Below is a small trained network, with its code and all its weights. Each question gives an input and a class and asks what happens when units are switched off, that is, made to give their printed mean instead of their output.

import numpy as np


def w(rows, s, z=0):
    codes = np.array(rows[::2]) - 128.0
    scale = np.full(codes.shape[1], s)
    scale[-1] = z or s
    return codes * scale


def norm(h):
    return h / np.sqrt((h * h).mean(-1, keepdims=True) + 1e-5)


def f(y):
    return y / 2 * (1 + np.tanh(0.7978845608 * (y + 0.044715 * y**3)))


def log_softmax(a):
    a = a - a.max(-1, keepdims=True)
    return a - np.log(np.exp(a).sum(-1, keepdims=True))


def net(x, mask):
    res = np.array(x, float).reshape(1, 2) / 4 @ E
    u = 0
    for l in range(4):
        y = f(norm(res) @ A[l][:, :-1].T + A[l][:, -1])
        res = res + np.where(mask[u : u + 7], y, B[l][:, -1]) @ B[l][:, :-1]
        u += 7
    return log_softmax(norm(res)[-1] @ U[:, :-1].T + U[:, -1])


A, B = {}, {}
E = w([
[132,39,86,88],'x0',
[2,140,92,163],'x1',
],0.0096)
A[0] = w([
[137,186,248,176,131],'L0N1',
[77,13,2,37,3],'L0N2',
[12,136,49,143,50],'L0N3',
[65,187,58,98,113],'L0N4',
[135,62,29,77,36],'L0N5',
[209,109,139,79,128],'L0N6',
[132,183,91,77,104],'L0N7',
],0.0064,0.0024)
B[0] = w([
[120,99,129,6,227],'L0N1',
[49,66,206,113,252],'L0N2',
[159,183,78,103,218],'L0N3',
[232,81,106,136,164],'L0N4',
[105,160,213,111,177],'L0N5',
[157,142,2,121,205],'L0N6',
[127,129,129,109,123],'L0N7',
],0.0071,0.0038)
A[1] = w([
[159,144,84,101,33],'L1N1',
[53,109,123,113,94],'L1N2',
[73,110,119,171,11],'L1N3',
[161,107,139,57,128],'L1N4',
[129,138,100,44,22],'L1N5',
[119,107,84,254,4],'L1N6',
[123,88,79,60,96],'L1N7',
],0.0094,0.0023)
B[1] = w([
[138,171,49,98,151],'L1N1',
[176,154,53,116,211],'L1N2',
[154,145,5,139,147],'L1N3',
[26,160,119,171,253],'L1N4',
[108,157,58,141,175],'L1N5',
[118,88,47,136,124],'L1N6',
[4,80,151,40,205],'L1N7',
],0.0039,0.0032)
A[2] = w([
[120,144,47,35,83],'L2N1',
[74,105,181,154,82],'L2N2',
[69,143,67,80,38],'L2N3',
[18,101,170,133,41],'L2N4',
[254,130,204,86,205],'L2N5',
[27,152,87,207,3],'L2N6',
[94,133,24,153,125],'L2N7',
],0.0084,0.0044)
B[2] = w([
[246,203,182,200,191],'L2N1',
[254,206,134,49,133],'L2N2',
[206,112,114,208,156],'L2N3',
[244,185,134,176,172],'L2N4',
[33,75,41,158,255],'L2N5',
[137,103,20,62,155],'L2N6',
[247,83,183,64,179],'L2N7',
],0.0056,0.0054)
A[3] = w([
[62,155,136,127,114],'L3N1',
[107,201,125,158,196],'L3N2',
[179,158,226,122,61],'L3N3',
[204,111,58,166,177],'L3N4',
[234,144,247,220,110],'L3N5',
[169,105,2,158,2],'L3N6',
[87,103,94,248,139],'L3N7',
],0.0096,0.0032)
B[3] = w([
[134,61,162,75,150],'L3N1',
[143,1,162,106,185],'L3N2',
[159,158,96,75,153],'L3N3',
[105,165,83,83,253],'L3N4',
[222,219,235,107,173],'L3N5',
[120,170,41,193,243],'L3N6',
[222,223,122,117,121],'L3N7',
],0.0085,0.0056)
U = w([
[145,144,2,112,213],'0',
[70,34,191,55,237],'1',
[242,192,194,77,239],'2',
[141,135,189,215,19],'3',
[135,125,146,178,1],'4',
[131,137,161,161,2],'5',
[129,151,169,141,3],'6',
[166,130,174,171,24],'7',
],0.017,0.0063)

Each question gives the input, the list of numbers given to net, and the class t.
The units are the neurons (one row each of A and B). Each row of codes is followed by its name. A weight is (code - 128) times the scale printed after its matrix; where a second scale follows, it is the last column's (A, B and U).
mask holds one flag per neuron, layer by layer. A switched-off neuron (its flag False) gives its mean, the last column of its row in B, instead of its output. The means were averaged over made-up inputs and are rounded, as every weight is.
A unit's drop is (log p(t) with every unit on - log p(t) with that unit switched off) / (log p(t) with every unit on - log p(t) with every unit switched off).
The circuit of an input: a set's keep is (log p(t) with only the set's units on - log p(t) with every unit switched off) / (log p(t) with every unit on - log p(t) with every unit switched off). Starting from the 12 units with the biggest drops (on a tie, the unit counted first), units are removed one at a time, each time the one whose removal leaves the highest keep (on an exact tie, the one counted first), for as long as the keep stays at least 0.8.
units of the circuit, in order: the units of the circuit, biggest drop first
top k neurons: the k neurons with the biggest drops, biggest first
drop of u: that unit's drop, to one decimal
input [-4,-8], class 0: units of the circuit, in order -> (L2N5)
input [6,-5], class 1: units of the circuit, in order -> (L1N7 L3N6 L2N4)
input [4,-3], class 1: top 2 neurons -> (L0N3 L3N6)
input [-8,7], class 1: units of the circuit, in order -> (L3N2 L3N6)
input [3,1], class 2: top 2 neurons -> (L2N5 L2N4)
input [3,3], class 2: top 4 neurons -> (L2N4 L2N5 L0N5 L0N6)
input [-1,3], class 2: top 3 neurons -> (L0N3 L2N5 L2N7)
input [-1,0], class 2: top 2 neurons -> (L2N5 L2N1)
input [2,-1], class 2: top 2 neurons -> (L2N5 L2N4)
input [-8,0], class 1: drop of L0N1 -> 0.3
input [-7,-8], class 0: drop of L2N5 -> 1.2
input [-5,-6], class 0: drop of L2N5 -> 1.1
